Here is a tiny trained network, its code and every weight. The questions are about switching its units off for an input and a class, where a switched-off unit gives its printed mean instead of its output.

import numpy as np


def w(rows, s, z=0):
    codes = np.array(rows[::2]) - 128.0
    scale = np.full(codes.shape[1], s)
    scale[-1] = z or s
    return codes * scale


def f(y):
    return np.maximum(y, 0)


def log_softmax(a):
    a = a - a.max(-1, keepdims=True)
    return a - np.log(np.exp(a).sum(-1, keepdims=True))


def net(x, mask):
    res = np.array(x, float).reshape(1, 3) / 4 @ E
    y = f(res @ A[0][:, :-1].T + A[0][:, -1])
    res = res + np.where(mask, y, B[0][:, -1]) @ B[0][:, :-1]
    return log_softmax(res[-1] @ U[:, :-1].T + U[:, -1])


A, B = {}, {}
E = w([
[133,230,189,168,97,148],'x0',
[41,123,124,65,20,118],'x1',
[50,173,129,109,186,2],'x2',
],0.0092)
A[0] = w([
[196,117,146,160,149,172,69],'neuron 0',
[171,163,167,177,116,159,138],'neuron 1',
[185,7,94,103,48,215,255],'neuron 2',
[202,120,161,167,135,161,180],'neuron 3',
[88,97,65,81,122,77,65],'neuron 4',
[182,85,96,136,254,116,223],'neuron 5',
[70,83,100,86,125,58,51],'neuron 6',
],0.008,0.00079)
B[0] = w([
[199,89,67,167,150,184,195],'neuron 0',
[228,133,73,163,205,240,186],'neuron 1',
[91,211,215,21,111,78,255],'neuron 2',
[213,96,44,163,164,196,199],'neuron 3',
[132,35,87,183,94,121,199],'neuron 4',
[75,220,254,13,113,61,242],'neuron 5',
[115,19,71,192,102,84,210],'neuron 6',
],0.007,0.0079)
U = w([
[135,214,189,108,135,141,214],'0',
[63,147,189,92,115,79,147],'1',
[168,26,1,225,145,164,1],'2',
],0.0091,0.0023)

Each question gives the input, the list of numbers given to net, and the class t.
The units are the neurons (one row each of A and B). Each row of codes is followed by its name. A weight is (code - 128) times the scale printed after its matrix; where a second scale follows, it is the last column's (A, B and U).
mask holds one flag per neuron, in row order. A switched-off neuron (its flag False) gives its mean, the last column of its row in B, instead of its output. The means were averaged over made-up inputs and are rounded, as every weight is.
A unit's drop is (log p(t) with every unit on - log p(t) with that unit switched off) / (log p(t) with every unit on - log p(t) with every unit switched off).
The circuit of an input: a set's keep is (log p(t) with only the set's units on - log p(t) with every unit switched off) / (log p(t) with every unit on - log p(t) with every unit switched off). Starting from all 7 units, units are removed one at a time, each time the one whose removal leaves the highest keep (on an exact tie, the one counted first), for as long as the keep stays at least 0.8.
units of the circuit, in order: the units of the circuit, biggest drop first
most important unit: the unit with the biggest drop
k most important neurons: the k neurons with the biggest drops, biggest first
drop when u is switched off: that unit's drop, to one decimal
input [-6,-5,3], class 1: most important unit : neuron 5
input [0,4,3], class 2: 3 most important neurons : [neuron 5; neuron 2; neuron 6]
input [-2,7,7], class 2: units of the circuit, in order : [neuron 6; neuron 5]
input [0,-8,-6], class 0: 3 most important neurons : [neuron 5; neuron 2; neuron 6]
input [5,-3,-8], class 2: 4 most important neurons : [neuron 3; neuron 5; neuron 0; neuron 1]
input [-4,1,4], class 2: 3 most important neurons : [neuron 2; neuron 6; neuron 4]
input [0,6,4], class 2: 2 most important neurons : [neuron 5; neuron 2]
input [-1,-8,-1], class 0: 2 most important neurons : [neuron 5; neuron 6]
input [-4,2,3], class 2: 2 most important neurons : [neuron 2; neuron 5]
input [-1,-8,-8], class 0: 4 most important neurons : [neuron 2; neuron 5; neuron 6; neuron 4]
input [-3,5,-6], class 1: 2 most important neurons : [neuron 2; neuron 1]
input [4,-6,-1], class 2: 2 most important neurons : [neuron 2; neuron 3]
input [2,0,-2], class 2: 2 most important neurons : [neuron 5; neuron 2]
input [-8,8,1], class 2: units of the circuit, in order : [neuron 6]
input [-8,-4,0], class 0: drop when neuron 5 is switched off : 0.3
input [-1,-3,-6], class 0: drop when neuron 3 is switched off : -0.1
input [-3,-3,-6], class 0: drop when neuron 2 is switched off : 0.9
